Rows near named flat spaces through zero (a row that begins with a name and a colon came from that space):
sipubbapas: [-21  26  51 -23  -4 -18 -34  -3 -48 -26  11  47  29  29  37 -33  11 -26
 -15 -22]
leragope: [ 19   6 -21   0  -9 -48   3   6  65 -18 -32  -4   7 -13 -16  12  -1  16
  -1 -20]
musungov: [  4 -51  -5  -4  33  28  -4 -18  31  20  38 -16  -2 -56  21  -1   0 -19
  67 -16]
nakikkepur: [  4   5  -9  12  14   0  28 -11 -16   6 -10 -31 -18   1 -17  16  10  37
 -58  42]
musungov: [ 14   5   4  13  -3 -16  -2  -8   5 -19 -13  14  -3  16 -11   0   0  13
 -20  -3]
nakikkepur: [-14 -13 -20   0 -21  15  20 -12  10  17   4 -36  -9  -7 -12   9 -35 -33
  24  28]
leragope: [ 22 -25  -3  29  13 -17   3   5  30  -7 -13  11   0   1 -36  11   1   9
  -4 -28]
sipubbapas: [-43 -13   5 -51  -4  30  38   1 -33  69  37 -31  29 -18  -5  -5   9 -68
  43  33]
musungov: [-31  53  -4 -40 -42  14   7  29 -37  30   0  -7   9  20  11 -13  -7 -19
   7  25]
nakikkepur: [ -3  19 -29  -3 -29  -2  40   3   1  20 -24 -32  -9  18 -38  19  -8   5
 -24  47]
leragope: [ 19  59 -12 -54 -26 -27  -3  10  42   5 -11  20  14 -14  27 -20  28  29
  32  -4]
nakikkepur: [ -6  21 -56 -12 -34  -6  14  34  35   3 -38 -34  -7  -5  -5  32  -6  11
   6  16]
musungov: [  2  -2  -5 -41  -8   5  21 -46  11   6  12  -8  11 -14  22  -4  20 -20
  32  44]
musungov: [-20 -17 -14 -23  -3   9  10  17 -21   2 -13   4  27  13   3  27  40 -29
   5  10]
zorutgilug: [ -6  17 -19 -13 -18   0  25  13  10  30  -6 -26  -3  -4 -20   5  -9  -1
   4  20]
nakikkepur: [-14  52  20  -4 -25 -25 -19  -1 -14 -17  -3  -3  -9  12  21 -28 -41   8
 -32   2]
zorutgilug: [-15  36   0   6 -21 -17  -7  18 -23 -17 -24  -7  -6  26   1   2 -17  13
 -50   9]
nakikkepur: [-34 -20  25   5  27  15 -12 -36 -24   3  44 -48 -17 -42  44 -19 -47 -21
  -8  17]
leragope: [ 45 -39  -2  16  18  28  10 -25  22   8  14  35  -5   0 -24   1  29   8
  47  -8]
nakikkepur: [-17   4  35   4  31  -5 -47  25 -33 -22  14  25   9  -7  43 -17   8  11
 -21 -49]
leragope: [ 14 -17 -11  17  -6  25   1 -11   9   2   6   3 -16   3  -9   3 -14  -4
  29   4]
leragope: [ -9  19  23 -35  -1   3   9 -42 -39  -4  15   6  11  10  31 -17  23  -8
 -16  46]
leragope: [  1  17  22  39  -4 -41  -7 -45  26 -24   6 -43 -36 -18  -3 -28 -89  16
 -49   9]
sipubbapas: [ 36   1 -28   6  27 -19   3  -1  57 -12 -17 -13 -17 -39   6  16  27  68
 -12  -6]
sipubbapas: [ 22  -4   3  16  29  49  -6 -15 -37   0  18  12 -30   2  21  -1  27  50
 -12  22]
sipubbapas: [  5  -9 -18  11  18  23  13 -15  13  19  17 -45 -32 -38   8   4 -18  27
   1  26]
zorutgilug: [-14   6  19 -33 -20   3  10   1 -13  29  18  20  30  13 -10 -20   3 -51
  41  -4]
musungov: [ 39  -2  20  31  29 -34  16 -89  21 -38   1 -21 -34 -14  -1 -12 -13  56
 -71  47]
musungov: [-21 -54  16  52  47  62 -29 -10 -62 -12  36 -19 -35 -10  30   8 -25   0
 -20   0]
leragope: [  5  -7 -10  -7  -2  41  -2 -37  10  11  33 -23 -27 -31  35 -14 -27  -3
  50  29]
musungov: [  0 -25  -3 -24   1  12   8 -31 -25 -26 -10  26  25  27  19  22  58 -25
   4  34]
nakikkepur: [-18   7  -4 -28  24  -9 -13  -3  14  -2  14 -34   0 -55  57  -4   5  15
   1   1]
nakikkepur: [-34  17  -9  -9   4  -1   5  24 -25  11  -5 -43  -4 -13  15  12  -6   8
 -41  19]
sipubbapas: [ 12  24  11  -5  -2 -19  -1 -19  10  -7   1   2  -6  -4   8 -18  -6  22
 -16   7]
sipubbapas: [  4  11  13   9  12  11   3 -13 -26   5  12  -5 -17   2   4 -10  -2  25
 -29  19]
zorutgilug: [ 27   6 -24  14   7 -13 -11  55  54  10 -19  13  -4 -19 -22   9  11  42
  21 -58]
zorutgilug: [ 13 -22 -15  28  10  -3  13 -35  22 -17  -6 -33 -26 -14  -8  15 -21  18
 -23  27]
zorutgilug: [ -7  -8 -10  23   9  -5   8 -19  31  11  14 -65 -33 -46   0  -4 -63  10
  -9  14]
sipubbapas: [ 37  17 -16  20 -41   2  -9 -40  49 -26  -6   8 -34   9   0 -17 -52  12
  38  13]
musungov: [-30  27  -6   0 -20  14 -11  66 -18  35   3 -13  -2   1  -8  -7 -33 -11
  12 -30]
zorutgilug: [ -2  -9  -1 -21 -16   8  32 -25  -6  21   5  -2  15  13 -21   2  10 -36
  20  35]
sipubbapas: [  0  -9 -11  14  17 -11  -4  12  16  -7  -9 -18  -7 -18   0  14  -1  20
 -20 -12]
musungov: [ 20  19  32  14  -8  35 -30 -50 -40 -29  27  39 -29  28  37 -38 -19  15
   5  19]
leragope: [  5 -25  25  -8  19  41  12 -30 -60  10  24  36  12  29  -1  -3  49 -17
   4  28]
zorutgilug: [  9  22 -12   0 -18 -16   4   2  27   0 -12 -10  -9  -3  -8  -3 -18  15
  -1   3]
zorutgilug: [ -7  67  -2 -22 -51 -31  -2  28   4   2 -24   9   7  28  -7 -18 -20   3
 -10  -2]
leragope: [-30   5   2 -32  14  36  -9  20 -36  27  28 -15   5 -25  45  -5  16  -8
  21   6]
sipubbapas: [ 35 -10 -24  -3 -30  30  -2  -6  22 -10 -11  49   1  31  -9   9  24  -9
  67  -1]
nakikkepur: [ -5  27 -32 -28 -27 -15  19 -25  46   6  -5 -53 -14 -35  22  -1 -31   4
  15  43]
zorutgilug: [-20  10  12 -18  12  20 -17  13 -36   7  19   2   4  -9  39 -10  12   0
   2  -2]
[-26  21  -3 -35  -8  20   8  61 -35  48   4   8  25   9  -7   2  31 -17
  18 -12] -> zorutgilug
[ 32  26   9 -37 -12   2 -13 -30  17 -15   8  50  10   4  36 -26  37  14
  46   3] -> sipubbapas
[ 16  14   8 -15 -35 -21  15 -54  21 -16  -4  14   6  22  -8 -17 -14 -24
  15  32] -> zorutgilug
[ 58 -25  29  18  46  -7 -16 -44  21 -30  14  58  -2  -6   6 -16  47  45
   4 -26] -> nakikkepur
[ 29  11 -24  17 -11 -44  20   2  60  -8 -35 -13  -8  -3 -42  14  -9  33
 -23  -2] -> sipubbapas
[-39  22  25  24 -21 -26 -12   3 -49 -27 -14 -19  -5  37  -5  -6 -54 -21
 -76  11] -> zorutgilug
[  4  36  22  -5 -34 -38 -22  21  10 -16 -16  46  21  34 -13 -24 -15 -16
   6 -43] -> zorutgilug
[-12  15  -5 -28 -28  -5   2  61 -10  21 -20  41  41  35 -27   8  36 -33
  29 -34] -> nakikkepur
[ -2  10   9  19  -8 -26  -9   3   3 -20 -14   1  -3  14 -11  -3 -24   3
 -30 -12] -> sipubbapas
[-13  -5  -4 -34   0 -31  17  29  14  17 -16   9  45  -1 -19  15  42 -28
   8 -19] -> sipubbapas
[ -6  25  -3  -2 -50  -5  13  13  -6  11 -16  13   7  43 -37  -6 -25 -32
  10   6] -> nakikkepur
[ 34  18  -3 -47   4  20  11 -32  15  17  20  27   4 -17  30 -18  54  26
  50  26] -> sipubbapas
[ 26 -25 -16   0  44  26 -17   4  38   9  23  -3 -16 -60  35   2  26  43
  46 -27] -> zorutgilug
[-18  14   4 -28 -21 -22   4 -21  31  12  15 -30   6 -30  16 -22 -42 -34
  30   8] -> sipubbapas
[  0 -15   0  -5 -15  32 -17  -8  -1  -2  18  22   1   5  17  -9 -10 -34
  61  -9] -> musungov
[ 20  17   7 -21  -5  12  31 -12 -21  27   3  25   9  26 -26  -7  43  12
  -2  31] -> sipubbapas
[-25   5 -16  11  -7   4 -38  65  -9 -18 -20   4   2   5  21  17  -8  -1
  -1 -46] -> nakikkepur
[-15   7   6  -8  17 -21  -6  34  -3   7  -5  -4  16 -13   3   3  15   8
 -22 -27] -> leragope
[  5  49   0 -19 -47  16  -2  40 -39   9 -20  56  14  66 -18  -8  27  -2
  10  -2] -> leragope

Rows near named flat spaces through zero (a row that begins with a name and a colon came from that space):
vodi_tul: [ -4   6  -4   7 -11   2  13 -13   4  -7   0  -8   9 -11  13  -3  -8  10
   0  -7]
rugu_tolo: [-30  -1  36 -99  33 -15 -16  36 -12  61  16   9  22  47 -15  21   3  27
  -4  59]
nazok_fes: [  0  14  -2  -3   6 -28 -14  11   4  -8  20  -8  -2   7 -24   9  10  25
   9 -10]
futi_vig: [-18  17 -27 -10   0  19  67 -21  24  -3 -19 -11   2 -25  28  12   7 -17
  11   1]
kuveg_sokap: [-11  -8   3   0  17  -8 -27  26  -6  -6  -2  -4   2  31 -32   4  13   8
   0  11]
futi_vig: [  2 -40  29  14   8  -3 -55  27 -19   0   6  13   9  45 -23 -13  -2   0
 -14  11]
nazok_fes: [ 24 -22  11 -16  -7   3  -3   5   6  20  -5  11  -9 -13   9  -8  -5 -22
   0   0]
futi_vig: [ 26   5  -9  -4   3 -20 -48 -16 -15  10  17 -53 -16 -36 -15  -2 -10  29
 -27 -10]
kuveg_sokap: [-24   6  11  33   6   4 -44  15 -10 -27 -31  13  21  25 -19 -26   2   8
  -9   7]
nazok_fes: [ 12   1   7 -15  -1  -7 -22  38  -7   3  -7  24 -13  21 -37   1   8   2
  18   9]
rugu_tolo: [ -7   5  20  -6  20  11 -36 -18 -62  30  44  11  -7  37   7  15 -16  13
 -35  28]
fitog_muze: [ 25 -12 -15 -32   7   2  29 -23  20  32   5 -28 -23 -49  26  12   3 -30
  -8  -5]
rugu_tolo: [ 16  -5  11  -9  -5 -28 -37  23   9  -1   1  -6   2  -4 -27 -11   1  21
   6 -10]
kuveg_sokap: [ 15  12 -34  46  20   0 -15 -21   5 -25 -13 -25 -34 -36 -11   0  22 -32
 -11 -25]
nazok_fes: [ 19 -26  -2 -16  50  -7 -31   2  10  30  -1 -10 -35 -14  -9   9  31 -61
 -20   7]
kuveg_sokap: [ -1 -10  10 -24  -3   1  20  -7   5  20  14   2   8  -1  22   6  -8   0
  -1   6]
fitog_muze: [ 13  21 -26 -14  20  -3 -13  -1 -10   9  -4 -25 -33 -22 -25  15  14  -5
  -5   5]
kuveg_sokap: [-40  12  15   7  34 -34 -33  18  17 -18   2   2  28  33 -24  -2  26  17
   0   1]
nazok_fes: [ -8  11  -2 -15   3  15  20   2   0   9 -17  19  -2   0   8   2   3 -17
   7  14]
vodi_tul: [  4  -1 -29  10   3  28  38  -9 -25  -1  18  -4 -30  16  -1  32   4 -16
   4   8]
futi_vig: [-26  59  25  28  11  -1 -40  20   4 -26 -63  88  14   8 -10 -44  17 -26
  14   4]
fitog_muze: [ 30   3 -14  -8   4   6  11 -22  -1  20   8  -6 -33 -38  16   9   1 -30
  -7  -8]
futi_vig: [-21  -6 -16   4  39  25 -35  -8 -13   5 -44 -40  -3  -7  -9  -8  11 -22
 -38  30]
vodi_tul: [ 12  -2 -44  27 -16  51  56 -17 -44 -10  18  -7 -40  17   2  37  -9 -14
   6   7]
rugu_tolo: [-21   1 -18  10 -12  10  33 -10 -28 -15  41 -29   9  37  -4  31 -14  48
   2   6]
fitog_muze: [-25 -14  13 -14  21 -22  24  38  26  -6  20  33  12  56 -20  23  31  -9
  32   4]
vodi_tul: [-18  34 -40 -16  21   2  37 -14 -11   0  20 -36 -19   0 -12  42  15  17
   4  10]
futi_vig: [-51 -26  26 -20  -5  21  52  49 -11  -3  17  58  38 111  -8  25   2  13
  35  40]
nazok_fes: [ 10 -27   1   7  10 -42 -53  -1  14  -7  24 -68  10 -15 -23  -5   2  38
 -22 -21]
vodi_tul: [  6  33  14  17 -38  -7  16  -9  10 -17  -6  44  14 -19  22 -23 -17  14
  21 -25]
kuveg_sokap: [  9  49   1  11 -28 -18 -18  58   3 -37 -34  63  -8  19 -59 -17  11  22
  54 -11]
rugu_tolo: [ -1  -4 -17 -21   5  33  61 -14 -13  23  15   9 -22   8  24  33   1 -31
   5  19]
nazok_fes: [ 16   3   5 -51  22 -29 -14  26  22  29   0   2 -18 -13 -24   9  22 -12
  12   5]
nazok_fes: [ 26 -40  10  41 -22  39  15 -32 -17   4   4  24 -10  -9  49 -14 -24 -47
 -18 -11]
fitog_muze: [ -7  11  24  34  13 -20 -19 -16   1 -11  27  39   6  12  16  -7   8 -13
  -5 -21]
kuveg_sokap: [-11 -43  18  -7   7  29 -16  -1 -21  21  -8  -7  16  25  16  -8 -15 -12
 -29  31]
rugu_tolo: [ 18  -3   1  12   4  15  -9 -20 -35  15  26  12 -25   4  12  10  -9 -17
 -17   3]
futi_vig: [  6   3   5   7  -9  -9  -2  -2   9  -6   0   6   3 -10   4  -8  -2   3
   4 -13]
fitog_muze: [ 24  -8  33  32  13 -19   5 -31  25   9  34  69 -15 -17  51  -9  14 -71
   0 -39]
kuveg_sokap: [  0  12 -30  16  20 -25 -11  -4   2 -20  25 -49 -18  -5 -32  23  20  22
  -2 -18]
kuveg_sokap: [ 33  12 -18   2 -18   6   7  19  -5  -6 -13  18 -34 -13 -25   3   4 -12
  24  -9]
vodi_tul: [  9   8   3   1   4 -20 -60   9 -10  -3  -8 -25  -1 -12 -29 -16  -3  28
 -15  -2]
fitog_muze: [-28 -20  37   1  21 -37 -26   5  57  -6 -18   6  50  -4  17 -33  16  -9
  -7 -13]
vodi_tul: [-18   5 -44  -9 -17  40  57 -12 -16  -8 -14 -52   0  -3   2  23 -14  26
   1  21]
fitog_muze: [ 22 -29  -4  -9 -45  39  32   4  -3   7 -29  -2   3 -16  20 -14 -31  -5
   7   8]
rugu_tolo: [-46  20  -8 -60  19   5  40  21 -12  20  14 -11  16  48 -16  40   8  37
  14  45]
rugu_tolo: [  9 -17  -7  23  -2  43  39 -44 -32  15  27  13 -21   1  49  17 -15 -41
 -20   4]
rugu_tolo: [  3 -19  -4 -37  -9  -3  37  18  13  14  15 -12   2  11  -5  21   0  12
  19   8]
futi_vig: [ 45 -16  10  28  -7  -4 -12  -5  11   1   1  40 -31 -27  12 -16   6 -54
   5 -30]
vodi_tul: [ 13 -20  -9  46 -60  51  64 -28 -12 -23  -7  20   7  -7  50 -12 -39 -10
   9 -16]
vodi_tul: [-27 -14   3 -53  30  -8  -6  28  22  22 -24 -28  19  12 -18   5  17   3
  -3  33]
futi_vig: [-34  54   0  -7 -20 -16  32  -3  24 -23 -14  11  37 -10   9  -9  -4  46
  25  -9]
nazok_fes: [  3 -18   6 -59   9 -27 -35  29  30  24 -28 -54  18 -25 -27 -13   3  27
  -7  15]
fitog_muze: [  1   7 -10   0 -12  13  22 -24 -27   6  30 -17  -5   2  15  18 -19  22
  -8   3]
[-21 -16  22  38  -1  37 -30 -19 -15  -8 -45  18  29   3  33 -43 -19 -25
 -35  15] -> kuveg_sokap
[-11  -3  -6 -29 -46  39  23  32  -3  -4 -66  -7  29   1  -9 -24 -29  32
  17  32] -> vodi_tul
[-19 -22   8  18  10   9 -18   5  10 -12 -30  -5  21   9   2 -20   4 -14
 -13   7] -> futi_vig
[ 10  -6  12   1 -37 -22  36   1  24 -11  31  14  18   0  15   1 -13  28
  28 -29] -> futi_vig
[-26   7  34 -48 -21 -20  26  10   7  17  30  16  46  29  17   6 -21  56
  16  13] -> kuveg_sokap
[ 46  -9  -2  19 -11 -10  -3 -18  16   2   8   7 -29 -46  16 -10   0 -34
   1 -35] -> futi_vig
[ 18  62 -18  26 -39  16  48  -8 -28 -22  15  64 -32   0   3  13 -10   4
  40 -19] -> vodi_tul
[-21 -23  18 -14   0   7  19  -6  19  10  -8  -1  33   5  31  -9  -7  -5
  -7  10] -> rugu_tolo
[  9  -5  -1   5 -24  18  -9  14 -24  -5 -12   3  -1  12 -13  -8 -18  17
   3   9] -> kuveg_sokap
[ -8   1  16 -17   8  -2  33  11  19  11   4  50   2  17  15   8  15 -32
  22   3] -> vodi_tul
[  0  17  -9  16  34 -27 -26  10  -8 -11  30   6 -27  22 -36  23  31  -5
   5 -10] -> nazok_fes
[-12   1   8  26   7  15   2   4  19 -15 -44  43   7  -1  13 -24  14 -48
   6  -2] -> futi_vig
[-13 -11  -8  56   5  55  -3  -4 -44 -21 -24  33 -12  41   2  -4  -2 -40
 -13  19] -> nazok_fes
[-11  37   7  57 -20   9 -47 -41 -56 -25  16  -5  15   1  13 -21 -37  51
 -35  -9] -> fitog_muze
[ 10 -37   8 -15 -24  17  38  27  22   5 -22  25   7  11   7  -6  -3 -25
  26   5] -> fitog_muze
[-33  12   5  -2   7  12  13  12   2  -9 -22  22  20  27  -1  -3   6  -1
   8  18] -> futi_vig
[-26  20  11   6  44 -40 -19  -4  11  -5  37   8   5  23 -10  17  30   2
  -3 -10] -> fitog_muze
[ 21  31 -31  25  -1   3  -5  -1 -29 -17  13   0 -43  -3 -31  19   8   2
   9 -11] -> rugu_tolo
[  5  -9  -8 -16   2   4   1  38  12  -2 -30   8 -10  10 -32   0  15 -14
  21  11] -> fitog_muze
[  8  18  14   3  25  12 -49 -20 -67  29  35  23 -29  22   0  12  -9  -7
 -34  22] -> rugu_tolo
[ 16  -5  -1  -3 -28  18  -8  28 -26  -3 -14  13  -8  18 -26  -5 -16  15
  13  13] -> kuveg_sokap
[  3  41 -11 -14  -7  -9  17 -10  -1   2   7   3  -9 -21   1   9  -1  18
  12  -6] -> futi_vig
[ -2 -10  10  20  -8 -12 -21  -3  20 -17 -15 -12  23 -15   5 -26  -5  10
  -7 -17] -> futi_vig
[ 19  30  -8  34 -46  -1 -34 -14 -21 -29 -15 -22   7 -36  -8 -31 -35  55
  -7 -23] -> vodi_tul
[  8  -5  29  24  -1 -14 -54  18  -4 -10  -9  35   7  14 -15 -28   0  -4
  -2  -8] -> futi_vig
[ 31 -32 -16 -11   5  15  23 -10 -12  25  29 -17 -38  -5   7  28   1 -31
  -5   2] -> futi_vig
[  9 -22   1 -34  -6  -1  31  14  20  18   2  -2  -1  -2   4  10   2  -9
  16   5] -> rugu_tolo
[-32  12   3  13  37 -28   6 -45  33  -4  22 -27  23 -23  37   3  17  -6
 -24 -20] -> kuveg_sokap
[-36 -40   3 -49  -6   0  21  67  43  -6 -51 -27  48  38 -37  -5  10  28
  29  32] -> fitog_muze

Rows near named flat spaces through zero:
dabe-buf: [-16  30 -10 -16  -3 -21 -20 -19   2  -8  -8   2  10   3  13   8   4  -3
  -2 -31]
manep-rabot: [-41  -7 -21   0 -20 -46  -9 -12 -11 -13 -15  16 -13 -36 -16 -28   2 -15
  15 -14]
lum-pebaz: [-32 -43  18 -22   6 -14   3  27  11 -25  29  28  36  29   4  29  34  41
  21 -58]
pina-nupem: [ -2 -38   6   3  -2  35  22  36  15  -2   9 -22  22  26   0  12  -7  27
  -5  17]
dabe-buf: [  3   9 -13  78 -58  26  54  32  31 -21  18 -55  -1  41  20   4  10   9
  22   3]
dabe-buf: [ 31 -14  16  53  -5 -20  11 -18 -21 -19  -5  64   3  -1 -10   6  14 -20
  48 -31]
dabe-buf: [ 25 -24  42  -8  18   0   9 -14 -32 -10 -25  35  16   0 -10 -11  15 -12
  10  -7]
dabe-buf: [  8  -9  -3  25  -3 -23  -2  -4  -8 -15  19  50   1  -7 -23   7  22  -5
  27 -28]
dabe-buf: [ -4  38   5  11 -18  19  14 -12  17   5 -38 -65   2  33  65   6 -27  -3
  -5   3]
manep-rabot: [ 31   8   0   1  26  36  29  -3  -6 -14   2   4  26  38 -12  18  12   3
 -28  12]
lum-pebaz: [ -1   6 -12 -21   1  17   2  12   1   1  11 -22   3  -4 -27 -13   8   3
 -33  26]
manep-rabot: [ 34  78 -36  52 -34  24  16 -12  14   1   5 -51 -22  11   1  -8  -2 -28
 -21  31]
lum-pebaz: [-16  40 -34 -11 -21 -18 -49 -13  14   1 -10  -6  22  -8   0  14 -18  -2
  -3 -24]
manep-rabot: [-27 -50  -9  12  -1 -33  39   6 -28 -36  11  50  -8 -24 -58 -35  39  -9
  12  -3]
liruf-lobun: [ 19 -24  29 -21  -6  21 -22  34   3   6  24   2  29   2 -26   5  19  21
   0  -5]
dabe-buf: [ 20  12  24  20   8  -1   6 -27  -7   6 -33   6  -6  13  45  10 -19 -14
  21 -11]
lum-pebaz: [-17 -16 -73 -16  45  36  43  22  13 -24  44  10  24  30 -62  26   8  26
 -68  41]
pina-nupem: [  3  19  -6  -3  -6 -28 -24 -40 -28  -9 -48  28  13 -26 -15 -19 -12 -34
   6 -10]
dabe-buf: [ 10  20 -17  25   8 -27 -28 -37  -4  11 -21  39 -14 -18  18  17 -34 -22
  27 -15]
liruf-lobun: [  4  61   7 -43  25 -24 -46 -26   7  43  28 -14 -63 -32  33  -3   4 -11
 -19  -2]
liruf-lobun: [-15 -11  66 -79   4 -11   3  -2 -35 -41 -23   4  61  22 -16 -27  73   9
 -18 -54]
lum-pebaz: [ 21 -17  15  -8  46  11 -13   3  11  16  29  41   5  22  22  52  -8  25
  10 -20]
pina-nupem: [  9 -19 -28  11   8  29  14   1  -7  -3 -28  -1  22   1 -30  -3 -34  -7
 -22  46]
manep-rabot: [-15  13  10 -23  -1  -8 -24 -15   4  -1 -32  -9  28  16  38  17 -17   6
   6 -32]
pina-nupem: [-48  57 -12 -38  16 -27 -14 -24  31  13   6 -43 -30  21  86  27  -8  15
 -12 -39]
manep-rabot: [ 14  -1 -15 -31  43  21 -10  -9  -7  15  -3  12   4  -5 -19  10 -21   0
 -38  34]
liruf-lobun: [  1  28   8 -24  -2  -5 -29  -5   4  28   3 -28 -29 -24  15 -14  -7  -7
 -11  12]
liruf-lobun: [ 14 -45   4  27 -14  30   8  26   2   1 -15   0  29   7 -15   5 -27   9
  15  24]
liruf-lobun: [-12  34 -36  28 -28 -23   5  -5   7 -14  22  -4 -21 -12 -17 -12  20 -14
   2  -8]
pina-nupem: [  7 -44   3  25 -11  34  28  42  11   5  20 -19  -3   5 -16  -4  -6  17
   3  37]
manep-rabot: [-10 -56  54 -16  10  -8  13   6 -20   5 -23  10  -8 -11  18 -22   1   4
  24  -1]
lum-pebaz: [ -3 -11 -17  40  22 -27   4 -24   5 -11   0  64   1  17  29  47 -19   3
  42 -43]
manep-rabot: [ -2  -5  19 -22  14   8  -7  -1   5 -12 -10   9  47  40  26  35   3  22
   3 -40]
liruf-lobun: [-17   4 -25  20  -7  -3  21  -8   4  -9 -17 -12  -4   6  10  -2 -16  -6
  -1   9]
lum-pebaz: [  1  12 -13  40 -19 -29  17 -25 -20  -9 -19  15 -34 -29 -12 -33   1 -37
  18   9]
manep-rabot: [  2 -46   6 -44  54  11 -10   6 -13  17   7  36   2 -16 -26   6 -13  13
 -22  27]
lum-pebaz: [-24  -9 -45  23   4   7  37  -2   7 -26 -11   1  18  25  -7  13 -14   5
 -12   9]
lum-pebaz: [  8   0   5 -30  14  22 -11  16   7  11  19 -13   9   5 -11   7   5  15
 -25  13]
pina-nupem: [ 11  -7  20   5  -1  -1  14 -10 -18  -3 -21   2  -6  -6  -1 -20   4 -15
   5   9]
pina-nupem: [ 24  16 -31  16  -6 -17 -40   8   4   2  59  54  -5 -30 -62  13  25  -4
   8 -14]
liruf-lobun: [ 32   2  34 -13  -3   2 -39   1 -11  32   0   2 -17 -35  -7 -17  -6 -12
   9  14]
pina-nupem: [-27   8 -49  -3 -19 -14 -41  -7  10  -4 -25   6  35 -13 -15  13 -39   0
   0  -9]
dabe-buf: [-16 -13  14 -58  29   7  -7  17   4  13  28 -12  -8  -3  -4  -2  18  23
 -31   8]
liruf-lobun: [ 29  30  30 -43   7   5 -67   9  10  59  36 -21 -42 -41   9  -5  -3   2
 -10  16]
pina-nupem: [ 10  41  -2 -12  17 -23 -19 -18   1   4  36  24 -24  -6   1  11  30  -6
  -3 -28]
[  7   8 -23  10   9  11  15  -6  -2   0  -1  -2  -9  -2 -14  -4 -10  -9
 -19  28] -> lum-pebaz
[ 42 -26  45  -1  57  14 -11  -1   5  30  28  50 -13  19  41  53 -10  21
  26 -18] -> lum-pebaz
[-12 -33  17  -4  -3 -10 -10  24   9   3  27  16   1  -3   2  10  12  22
  25 -23] -> manep-rabot
[ 15  29 -28 -10  16 -13 -30 -26 -11  -7   1  43  19 -10 -35  13   3 -14
 -14 -13] -> pina-nupem
[ -4  26   4  -4 -24 -21  -8 -12 -12  -5  -9 -11 -13 -22 -10 -32  19 -21
  -1  -6] -> liruf-lobun
[  3  49 -29  16 -29   1 -38   8  37  16  30 -28  -3   5  18  28 -11  10
   5 -17] -> manep-rabot
[ 16   6  21 -28   9 -16 -37   4  -8  16  38  27 -18 -30 -25  -7  31   0
   1 -13] -> lum-pebaz
[-15 -32  10 -35  23 -11 -25   0  -8  21  -9  15 -11 -29   0  -6 -21   5
   0  11] -> manep-rabot
[ -5  -7  33 -36  49 -14  14 -39 -27  -6 -42  26   4  14  37   3  -2  -8
  -5 -18] -> liruf-lobun
[  4  10  46 -60   4  -3 -30   2 -13   8   2 -12   9  -9  -2 -19  32   4
 -15 -17] -> liruf-lobun
[  8 -10  23 -12  27  29  42  -7 -11  -3 -29 -23   4  29  24  -5  -6   0
 -23  25] -> pina-nupem
[ 28 -25  39  69 -37  21  70  28  -3 -39  15  -4  15  46  -1  -5  50   4
  37 -19] -> dabe-buf
[-13  14 -20  24 -18  -9  -1 -16   6  -8 -33  -8  12   9  24   9 -28  -8
  14 -11] -> lum-pebaz
[-12  19 -18 -10  -2  -8 -17  -9   7   5  -7  -9   0  -5   7   4 -14  -2
  -8  -3] -> dabe-buf
[ 31 -23  42  -4  26  59  31  16   5  24 -17 -43   0  34  42  11 -27  15
 -15  44] -> lum-pebaz
[-21 -11   8 -24   5  13  12   0   0  -1 -34 -32  17  15  25  -5 -19   8
 -15  10] -> liruf-lobun
[ 26   6  24  -9  18  31   7  -2   0   9 -13 -16  14  27  24  15  -9   5
 -12   9] -> manep-rabot
[ 16  26  -3 -32  48  18   6 -16  -1  -7  13  14  20  35   3  32  16  10
 -37 -10] -> pina-nupem
[  8  -8   5  12   2   5  31  -2 -13 -15  -5   6   0   7 -14 -13  16  -9
  -4   9] -> manep-rabot
[ 32  41 -14   9  10  30  14 -21  -7  11 -22 -30 -14   3  -2 -12 -19 -26
 -37  49] -> manep-rabot
[-28 -38  -1  25  -2  -9  42   6   3 -31 -10  16  19  31  18  14   5  15
  26 -28] -> lum-pebaz
[  7  17 -19  24 -11  -9  -6  -2   6   6  17   4 -23 -15  -8  -2  -2 -10
   7   5] -> liruf-lobun
[-29 -10 -47  33 -11   8  57  -2   1 -34 -26 -17  13  22 -11  -8 -13  -5
 -15  24] -> lum-pebaz
[  1 -14 -20  13  16  35  48   7   3  -8  -9 -22   4  25  -4   2 -16   4
 -28  43] -> lum-pebaz
[ 29 -34  42   6  38  11  19   6  -7  13  22  33 -21   9  17  15  10  10
  18   0] -> lum-pebaz
